Here is a tiny trained network, its code and every weight. The questions are about switching its units off for an input and a class, where a switched-off unit gives its printed mean instead of its output.

import numpy as np


def w(rows, s, z=0):
    codes = np.array(rows[::2]) - 128.0
    scale = np.full(codes.shape[1], s)
    scale[-1] = z or s
    return codes * scale


def f(y):
    return np.maximum(y, 0)


def log_softmax(a):
    a = a - a.max(-1, keepdims=True)
    return a - np.log(np.exp(a).sum(-1, keepdims=True))


def net(x, mask):
    res = np.array(x, float).reshape(1, 6) / 4 @ E
    y = f(res @ A[0][:, :-1].T + A[0][:, -1])
    res = res + np.where(mask, y, B[0][:, -1]) @ B[0][:, :-1]
    return log_softmax(res[-1] @ U[:, :-1].T + U[:, -1])


A, B = {}, {}
E = w([
[123,128,131,126,124,126,125,130,130],'x0',
[132,179,73,59,87,145,143,186,25],'x1',
[16,108,162,140,165,99,185,120,68],'x2',
[130,136,130,136,131,125,131,138,132],'x3',
[53,162,44,203,96,199,136,103,163],'x4',
[140,90,120,248,108,101,71,146,61],'x5',
],0.014)
A[0] = w([
[121,134,97,103,121,145,121,173,98,31],'N0',
[179,105,156,101,153,68,124,149,100,69],'N1',
[44,127,146,130,166,138,138,116,82,53],'N2',
[141,205,77,74,57,160,155,202,8,62],'N3',
[155,159,183,120,98,93,142,97,117,66],'N4',
[110,85,139,162,163,134,114,113,216,9],'N5',
[188,145,74,107,93,129,52,134,181,30],'N6',
[174,132,142,134,86,148,118,118,145,11],'N7',
[69,123,122,125,152,91,148,119,108,51],'N8',
[141,91,122,234,89,86,49,160,52,2],'N9',
[158,110,178,88,169,101,120,160,111,57],'N10',
[109,154,112,166,85,177,150,92,145,36],'N11',
[108,135,117,141,131,150,127,120,137,39],'N12',
[117,142,145,91,124,159,164,150,179,55],'N13',
[134,142,129,143,111,129,155,128,134,48],'N14',
[99,121,132,114,135,125,96,113,138,58],'N15',
[226,154,81,114,92,166,53,131,187,66],'N16',
[70,169,53,177,92,199,139,125,159,109],'N17',
[109,190,129,41,159,153,202,92,192,62],'N18',
[131,143,98,105,111,146,132,142,86,30],'N19',
[129,137,141,118,118,114,115,119,122,45],'N20',
[184,95,186,91,167,76,129,161,107,85],'N21',
[141,111,124,134,173,168,136,143,116,84],'N22',
[154,126,136,132,99,146,126,126,135,23],'N23',
[174,102,192,84,130,87,122,172,124,94],'N24',
[141,145,135,142,135,134,149,120,120,80],'N25',
[88,144,145,120,136,124,100,118,107,58],'N26',
[97,136,82,157,98,178,135,120,149,55],'N27',
[122,157,134,58,143,132,182,123,179,55],'N28',
[59,156,52,150,100,166,134,111,179,83],'N29',
[135,86,206,189,172,119,124,36,229,39],'N30',
[62,109,148,135,153,98,202,120,97,80],'N31',
[129,123,136,93,122,156,150,116,150,47],'N32',
[47,107,145,133,172,102,176,119,88,69],'N33',
],0.014,0.0091)
B[0] = w([
[98,94,121,125,125,95,138,110,168,155],'N0',
[129,170,136,98,170,137,127,63,96,185],'N1',
[180,162,174,154,96,164,168,164,152,179],'N2',
[53,67,79,108,107,12,160,139,252,252],'N3',
[123,148,135,113,136,115,123,114,88,150],'N4',
[99,102,99,99,116,63,140,137,173,184],'N5',
[156,149,193,180,105,180,186,178,135,191],'N6',
[115,153,137,149,110,146,171,156,120,146],'N7',
[180,130,145,127,106,164,162,158,139,161],'N8',
[120,35,45,202,120,197,7,159,88,209],'N9',
[140,160,139,87,159,119,123,76,101,182],'N10',
[134,152,137,99,145,125,131,86,89,170],'N11',
[148,119,124,96,135,119,133,127,102,140],'N12',
[136,71,95,169,122,139,95,144,94,166],'N13',
[124,130,142,132,140,108,130,133,107,128],'N14',
[123,118,142,118,136,120,132,132,135,132],'N15',
[187,178,206,170,68,194,208,201,139,222],'N16',
[139,185,160,39,200,108,115,46,58,229],'N17',
[115,45,79,233,131,167,32,158,96,226],'N18',
[98,108,145,139,109,85,124,99,165,157],'N19',
[120,138,119,138,126,134,136,109,128,129],'N20',
[123,183,127,53,179,132,131,66,79,205],'N21',
[119,134,129,112,121,140,119,131,139,128],'N22',
[131,106,132,126,129,139,156,142,121,134],'N23',
[124,175,147,90,192,139,141,58,85,200],'N24',
[105,117,139,111,134,146,126,132,135,128],'N25',
[126,138,160,136,109,132,127,144,140,138],'N26',
[140,136,153,96,190,123,129,90,99,178],'N27',
[135,91,76,183,94,150,52,153,88,194],'N28',
[150,182,145,57,182,122,120,59,72,211],'N29',
[44,86,70,93,87,19,160,140,216,238],'N30',
[194,177,167,146,67,186,165,170,142,191],'N31',
[114,115,127,151,124,138,102,139,118,150],'N32',
[174,161,187,173,105,184,188,185,143,194],'N33',
],0.011,0.023)
U = w([
[146,139,158,43,191,110,159,32,57,233],'0',
[90,66,103,82,103,5,201,133,223,153],'1',
[187,130,211,135,81,188,254,197,131,122],'2',
[137,35,77,167,128,170,12,143,68,3],'3',
],0.0077,0.0038)

Each question gives the input, the list of numbers given to net, and the class t.
The units are the neurons (one row each of A and B). Each row of codes is followed by its name. A weight is (code - 128) times the scale printed after its matrix; where a second scale follows, it is the last column's (A, B and U).
mask holds one flag per neuron, in row order. A switched-off neuron (its flag False) gives its mean, the last column of its row in B, instead of its output. The means were averaged over made-up inputs and are rounded, as every weight is.
A unit's drop is (log p(t) with every unit on - log p(t) with that unit switched off) / (log p(t) with every unit on - log p(t) with every unit switched off).
The circuit of an input: a set's keep is (log p(t) with only the set's units on - log p(t) with every unit switched off) / (log p(t) with every unit on - log p(t) with every unit switched off). Starting from the 12 units with the biggest drops (on a tie, the unit counted first), units are removed one at a time, each time the one whose removal leaves the highest keep (on an exact tie, the one counted first), for as long as the keep stays at least 0.8.
circuit, biggest first: the units of the circuit, biggest drop first
unit that matters most: the unit with the biggest drop
k most important neurons: the k neurons with the biggest drops, biggest first
drop of u: that unit's drop, to one decimal
input [3,8,1,-1,2,-6], class 1: unit that matters most -> N3
input [-6,-6,-6,-8,4,-8], class 3: 2 most important neurons -> (N18; N3)
input [-8,-8,5,0,8,2], class 0: 2 most important neurons -> (N17; N29)
input [-3,2,2,8,-6,-8], class 3: 2 most important neurons -> (N18; N28)
input [-3,5,6,-7,-1,-1], class 2: 3 most important neurons -> (N30; N33; N31)
input [7,6,-6,-7,-3,6], class 1: 2 most important neurons -> (N3; N18)
input [5,-6,-7,0,-5,-6], class 2: 2 most important neurons -> (N16; N3)
input [-5,-6,2,2,-5,-3], class 1: 3 most important neurons -> (N30; N17; N29)
input [-6,-5,-3,-3,5,-2], class 0: 3 most important neurons -> (N3; N17; N29)
input [-5,-5,-4,3,0,5], class 1: 3 most important neurons -> (N30; N18; N28)
input [2,7,8,2,2,3], class 2: 3 most important neurons -> (N33; N31; N30)
input [8,1,-6,3,0,-6], class 2: 2 most important neurons -> (N16; N9)
input [2,-5,6,2,4,3], class 2: 2 most important neurons -> (N3; N33)
input [-6,4,-6,1,-4,-5], class 2: most important neuron -> (N16)
input [2,6,6,4,2,-1], class 1: 2 most important neurons -> (N3; N16)
input [3,-1,-3,-1,8,8], class 0: drop of N11 -> 0.2
input [-1,8,-5,0,-3,5], class 1: drop of N3 -> 2.3
input [-4,0,-3,1,-1,-4], class 3: drop of N33 -> 0.1
input [-4,8,7,-1,-2,8], class 1: drop of N3 -> 4.9
input [4,-7,-4,0,7,-6], class 0: circuit, biggest first -> (N29)
